Here is a tiny trained network, its code and every weight. The questions are about switching its units off for an input and a class, where a switched-off unit gives its printed mean instead of its output.

import numpy as np


def w(rows, s, z=0):
    codes = np.array(rows[::2]) - 128.0
    scale = np.full(codes.shape[1], s)
    scale[-1] = z or s
    return codes * scale


def f(y):
    return y / 2 * (1 + np.tanh(0.7978845608 * (y + 0.044715 * y**3)))


def log_softmax(a):
    a = a - a.max(-1, keepdims=True)
    return a - np.log(np.exp(a).sum(-1, keepdims=True))


def net(x, mask):
    res = np.array(x, float).reshape(1, 3) / 4 @ E
    y = f(res @ A[0][:, :-1].T + A[0][:, -1])
    res = res + np.where(mask, y, B[0][:, -1]) @ B[0][:, :-1]
    return log_softmax(res[-1] @ U[:, :-1].T + U[:, -1])


A, B = {}, {}
E = w([
[199,253,160,145],'x0',
[55,126,254,233],'x1',
[252,78,75,222],'x2',
],0.0092)
A[0] = w([
[158,69,102,178,115],'n1',
[81,19,98,120,95],'n2',
[103,123,169,172,104],'n3',
[110,156,165,36,116],'n4',
[105,191,135,105,149],'n5',
[62,139,135,72,117],'n6',
[181,88,96,168,109],'n7',
[97,117,176,167,136],'n8',
[150,249,162,115,112],'n9',
[139,73,117,72,138],'n10',
[126,114,179,186,109],'n11',
[181,186,73,57,185],'n12',
[132,143,25,29,125],'n13',
[111,126,156,87,104],'n14',
[23,86,122,59,131],'n15',
[173,90,108,196,124],'n16',
[48,159,157,183,137],'n17',
[133,126,182,152,127],'n18',
[94,138,140,174,118],'n19',
[102,111,115,135,255],'n20',
[195,89,100,180,160],'n21',
[182,204,131,106,107],'n22',
],0.015)
B[0] = w([
[152,135,176,60,182],'n1',
[254,54,137,213,187],'n2',
[124,73,103,108,168],'n3',
[123,132,125,67,189],'n4',
[117,131,167,118,184],'n5',
[140,144,136,97,188],'n6',
[125,110,142,84,184],'n7',
[87,102,89,108,189],'n8',
[187,67,183,148,211],'n9',
[103,89,100,173,171],'n10',
[116,76,71,96,178],'n11',
[76,106,118,143,245],'n12',
[82,95,96,117,228],'n13',
[177,125,129,78,145],'n14',
[153,102,191,98,219],'n15',
[88,106,158,63,197],'n16',
[89,94,102,115,209],'n17',
[111,96,107,140,167],'n18',
[117,75,99,143,160],'n19',
[53,199,164,188,247],'n20',
[98,145,177,95,222],'n21',
[164,34,125,180,183],'n22',
],0.014,0.015)
U = w([
[141,142,187,12,92],'0',
[80,89,1,117,68],'1',
[200,88,158,170,234],'2',
[58,209,155,189,254],'3',
[244,141,70,158,74],'4',
[206,218,103,154,77],'5',
[210,185,91,167,83],'6',
[174,239,102,160,71],'7',
],0.013,0.0076)

Each question gives the input, the list of numbers given to net, and the class t.
The units are the neurons (one row each of A and B). Each row of codes is followed by its name. A weight is (code - 128) times the scale printed after its matrix; where a second scale follows, it is the last column's (A, B and U).
mask holds one flag per neuron, in row order. A switched-off neuron (its flag False) gives its mean, the last column of its row in B, instead of its output. The means were averaged over made-up inputs and are rounded, as every weight is.
A unit's drop is (log p(t) with every unit on - log p(t) with that unit switched off) / (log p(t) with every unit on - log p(t) with every unit switched off).
The circuit of an input: a set's keep is (log p(t) with only the set's units on - log p(t) with every unit switched off) / (log p(t) with every unit on - log p(t) with every unit switched off). Starting from the 12 units with the biggest drops (on a tie, the unit counted first), units are removed one at a time, each time the one whose removal leaves the highest keep (on an exact tie, the one counted first), for as long as the keep stays at least 0.8.
units of the circuit, in order: the units of the circuit, biggest drop first
most important unit: the unit with the biggest drop
k most important neurons: the k neurons with the biggest drops, biggest first
drop of u: that unit's drop, to one decimal
input [-6,-4,7], class 0: most important unit -> n1
input [3,-4,3], class 1: 3 most important neurons -> (n15; n12; n20)
input [-6,5,0], class 2: 2 most important neurons -> (n2; n15)
input [4,-8,-7], class 1: 4 most important neurons -> (n13; n12; n22; n21)
input [-8,-6,8], class 0: 4 most important neurons -> (n1; n21; n16; n7)
input [4,-2,-3], class 2: 2 most important neurons -> (n9; n22)
input [-6,-4,5], class 2: 3 most important neurons -> (n2; n10; n4)
input [-4,0,1], class 2: 2 most important neurons -> (n2; n12)
input [-3,-8,-6], class 1: 3 most important neurons -> (n13; n10; n12)
input [4,-5,4], class 1: 2 most important neurons -> (n12; n15)
input [7,3,-5], class 2: 2 most important neurons -> (n9; n22)
input [-6,0,1], class 2: drop of n2 -> 0.9
input [-1,1,-3], class 3: drop of n16 -> 0.2
input [7,7,7], class 0: units of the circuit, in order -> (n16)
input [-4,0,2], class 2: drop of n12 -> 0.4
